Here is a tiny trained network, its code and every weight. The questions are about switching its units off for an input and a class, where a switched-off unit gives its printed mean instead of its output.

import numpy as np


def w(rows, s, z=0):
    codes = np.array(rows[::2]) - 128.0
    scale = np.full(codes.shape[1], s)
    scale[-1] = z or s
    return codes * scale


def f(y):
    return y / 2 * (1 + np.tanh(0.7978845608 * (y + 0.044715 * y**3)))


def log_softmax(a):
    a = a - a.max(-1, keepdims=True)
    return a - np.log(np.exp(a).sum(-1, keepdims=True))


def net(x, mask):
    res = np.array(x, float).reshape(1, 2) / 4 @ E
    y = f(res @ A[0][:, :-1].T + A[0][:, -1])
    res = res + np.where(mask, y, B[0][:, -1]) @ B[0][:, :-1]
    return log_softmax(res[-1] @ U[:, :-1].T + U[:, -1])


A, B = {}, {}
E = w([
[200,1,205,195,14,187,212,71,237,159,222],'x0',
[33,209,212,8,116,213,187,215,129,243,174],'x1',
],0.0051)
A[0] = w([
[186,42,201,169,12,179,205,83,200,140,220,123],'N1',
[61,208,58,76,221,87,33,167,37,105,38,134],'N2',
[255,64,37,251,151,51,58,12,126,31,63,106],'N3',
[148,115,130,148,132,123,121,125,150,106,133,244],'N4',
[32,209,217,15,126,236,209,246,138,241,191,109],'N5',
[194,40,182,183,17,189,219,80,233,157,230,111],'N6',
[8,186,230,12,110,213,218,226,112,233,192,118],'N7',
[57,195,62,75,225,100,40,196,33,108,33,110],'N8',
[44,214,47,66,236,58,39,207,54,92,16,119],'N9',
],0.0039,0.012)
B[0] = w([
[202,187,170,132,196,148,188,62,183,173,141,186],'N1',
[173,166,150,136,155,127,164,81,147,176,132,201],'N2',
[124,64,118,199,61,56,48,118,222,31,20,185],'N3',
[141,147,5,120,79,11,179,175,29,228,145,254],'N4',
[143,54,101,219,67,38,65,123,191,43,27,193],'N5',
[220,192,202,142,201,146,166,44,177,152,134,188],'N6',
[136,78,89,213,59,40,70,134,172,82,46,196],'N7',
[227,195,218,149,203,168,169,17,254,136,143,186],'N8',
[183,167,159,143,171,133,165,79,173,159,121,204],'N9',
],0.0071,0.01)
U = w([
[164,161,171,128,163,138,188,92,151,169,136,111],'0',
[128,92,108,164,87,105,61,135,146,71,87,126],'1',
[112,134,62,93,109,115,176,177,8,196,161,254],'2',
[81,120,176,97,145,168,91,141,124,76,185,63],'3',
[90,123,175,79,137,158,110,140,127,91,153,57],'4',
[95,119,180,75,141,180,115,142,127,86,145,65],'5',
[107,119,183,97,138,154,103,132,122,95,160,79],'6',
[112,121,160,102,139,174,118,140,123,99,141,73],'7',
],0.013,0.0047)

Each question gives the input, the list of numbers given to net, and the class t.
The units are the neurons (one row each of A and B). Each row of codes is followed by its name. A weight is (code - 128) times the scale printed after its matrix; where a second scale follows, it is the last column's (A, B and U).
mask holds one flag per neuron, in row order. A switched-off neuron (its flag False) gives its mean, the last column of its row in B, instead of its output. The means were averaged over made-up inputs and are rounded, as every weight is.
A unit's drop is (log p(t) with every unit on - log p(t) with that unit switched off) / (log p(t) with every unit on - log p(t) with every unit switched off).
The circuit of an input: a set's keep is (log p(t) with only the set's units on - log p(t) with every unit switched off) / (log p(t) with every unit on - log p(t) with every unit switched off). Starting from all 9 units, units are removed one at a time, each time the one whose removal leaves the highest keep (on an exact tie, the one counted first), for as long as the keep stays at least 0.8.
units of the circuit, in order: the units of the circuit, biggest drop first
unit that matters most: the unit with the biggest drop
k most important neurons: the k neurons with the biggest drops, biggest first
drop when u is switched off: that unit's drop, to one decimal
input [-8,-8], class 0: units of the circuit, in order -> N8
input [-5,6], class 1: 2 most important neurons -> N5, N7
input [4,5], class 1: units of the circuit, in order -> N5, N7
input [2,3], class 2: units of the circuit, in order -> N3, N8
input [3,5], class 1: units of the circuit, in order -> N5, N7
input [-8,-7], class 0: 3 most important neurons -> N8, N9, N2
input [-4,-3], class 0: 3 most important neurons -> N8, N5, N7
input [-3,0], class 2: 2 most important neurons -> N6, N1
input [0,5], class 1: units of the circuit, in order -> N5, N7
input [3,-1], class 2: 2 most important neurons -> N8, N9
input [8,-7], class 0: 4 most important neurons -> N6, N1, N5, N7
input [-1,-3], class 2: 2 most important neurons -> N5, N7
input [-4,5], class 1: drop when N6 is switched off -> 0.2
input [7,-7], class 0: drop when N3 is switched off -> -0.2
input [-1,2], class 2: unit that matters most -> N3
input [3,2], class 2: drop when N8 is switched off -> 0.4
input [4,6], class 1: drop when N7 is switched off -> 0.2
